Here is a tiny trained network, its code and every weight. The questions are about switching its units off for an input and a class, where a switched-off unit gives its printed mean instead of its output.

import numpy as np


def w(rows, s, z=0):
    codes = np.array(rows[::2]) - 128.0
    scale = np.full(codes.shape[1], s)
    scale[-1] = z or s
    return codes * scale


def f(y):
    return y / 2 * (1 + np.tanh(0.7978845608 * (y + 0.044715 * y**3)))


def log_softmax(a):
    a = a - a.max(-1, keepdims=True)
    return a - np.log(np.exp(a).sum(-1, keepdims=True))


def net(x, mask):
    res = np.array(x, float).reshape(1, 7) / 4 @ E
    y = f(res @ A[0][:, :-1].T + A[0][:, -1])
    res = res + np.where(mask, y, B[0][:, -1]) @ B[0][:, :-1]
    return log_softmax(res[-1] @ U[:, :-1].T + U[:, -1])


A, B = {}, {}
E = w([
[152,130,174,169,123,23],'x0',
[135,76,84,72,63,242],'x1',
[79,146,9,87,85,116],'x2',
[180,75,167,211,30,97],'x3',
[143,120,105,98,112,82],'x4',
[167,124,165,89,88,128],'x5',
[133,254,139,3,199,82],'x6',
],0.0063)
A[0] = w([
[152,84,97,81,78,202,248],'N1',
[68,192,94,117,142,152,191],'N2',
[60,108,107,200,155,43,63],'N3',
[30,80,94,124,161,213,250],'N4',
[195,183,178,189,74,152,30],'N5',
[158,160,112,155,112,176,103],'N6',
[128,152,171,248,178,126,209],'N7',
[151,225,22,70,217,122,250],'N8',
[145,186,138,19,140,166,244],'N9',
[95,65,196,162,177,109,121],'N10',
[147,52,170,88,166,200,155],'N11',
[199,148,186,173,105,254,248],'N12',
[39,41,94,108,71,159,248],'N13',
[189,201,134,174,150,42,217],'N14',
[157,140,84,171,106,252,14],'N15',
[124,120,150,185,203,145,141],'N16',
[168,148,132,43,163,137,234],'N17',
[179,117,60,17,151,173,225],'N18',
[99,79,70,110,35,119,239],'N19',
],0.008,0.002)
B[0] = w([
[177,56,108,107,220,125,212],'N1',
[60,123,72,153,90,51,183],'N2',
[70,185,130,110,111,139,176],'N3',
[169,113,65,123,194,123,220],'N4',
[187,89,163,120,148,106,155],'N5',
[92,132,86,17,116,118,134],'N6',
[151,181,109,63,130,101,198],'N7',
[42,96,81,197,161,102,253],'N8',
[43,104,106,166,161,109,206],'N9',
[149,158,180,80,119,127,162],'N10',
[144,181,89,85,112,140,168],'N11',
[170,77,75,68,157,178,202],'N12',
[153,108,74,125,254,74,224],'N13',
[207,222,189,169,85,119,207],'N14',
[161,152,143,151,120,92,183],'N15',
[46,156,181,97,151,178,154],'N16',
[92,136,124,199,134,121,181],'N17',
[68,137,81,172,157,127,210],'N18',
[152,185,142,95,165,23,214],'N19',
],0.0061,0.0074)
U = w([
[139,129,159,68,33,94,6],'0',
[204,122,154,218,34,170,24],'1',
[99,144,78,96,206,68,250],'2',
[103,41,27,107,125,138,8],'3',
[139,138,114,171,155,239,6],'4',
[234,45,197,159,112,135,181],'5',
[203,3,75,96,130,45,98],'6',
[165,122,93,128,165,211,246],'7',
],0.006,0.002)

Each question gives the input, the list of numbers given to net, and the class t.
The units are the neurons (one row each of A and B). Each row of codes is followed by its name. A weight is (code - 128) times the scale printed after its matrix; where a second scale follows, it is the last column's (A, B and U).
mask holds one flag per neuron, in row order. A switched-off neuron (its flag False) gives its mean, the last column of its row in B, instead of its output. The means were averaged over made-up inputs and are rounded, as every weight is.
A unit's drop is (log p(t) with every unit on - log p(t) with that unit switched off) / (log p(t) with every unit on - log p(t) with every unit switched off).
The circuit of an input: a set's keep is (log p(t) with only the set's units on - log p(t) with every unit switched off) / (log p(t) with every unit on - log p(t) with every unit switched off). Starting from the 12 units with the biggest drops (on a tie, the unit counted first), units are removed one at a time, each time the one whose removal leaves the highest keep (on an exact tie, the one counted first), for as long as the keep stays at least 0.8.
circuit, biggest first: the units of the circuit, biggest drop first
k most important neurons: the k neurons with the biggest drops, biggest first
drop of u: that unit's drop, to one decimal
input [2,0,2,4,-2,5,3], class 0: circuit, biggest first	(N13; N4)
input [4,-7,-5,7,2,8,3], class 1: circuit, biggest first	(N14)
input [8,-7,6,5,-4,-1,-4], class 1: circuit, biggest first	(N14; N13)
input [-4,8,4,3,1,3,-2], class 6: circuit, biggest first	(N1; N19; N13)
input [2,-5,3,4,-8,0,5], class 1: 2 most important neurons	(N14; N13)
input [1,-3,1,5,-8,5,0], class 1: 2 most important neurons	(N13; N1)
input [-3,8,-4,-3,-6,-1,-6], class 6: 2 most important neurons	(N1; N13)
input [4,-4,-3,-2,-6,2,-6], class 0: drop of N7	0.2
input [6,0,-8,-2,-5,3,8], class 5: drop of N7	-0.1
input [2,-3,5,2,-2,3,3], class 1: drop of N13	0.2
input [8,-6,-4,1,2,2,6], class 1: drop of N19	0.1
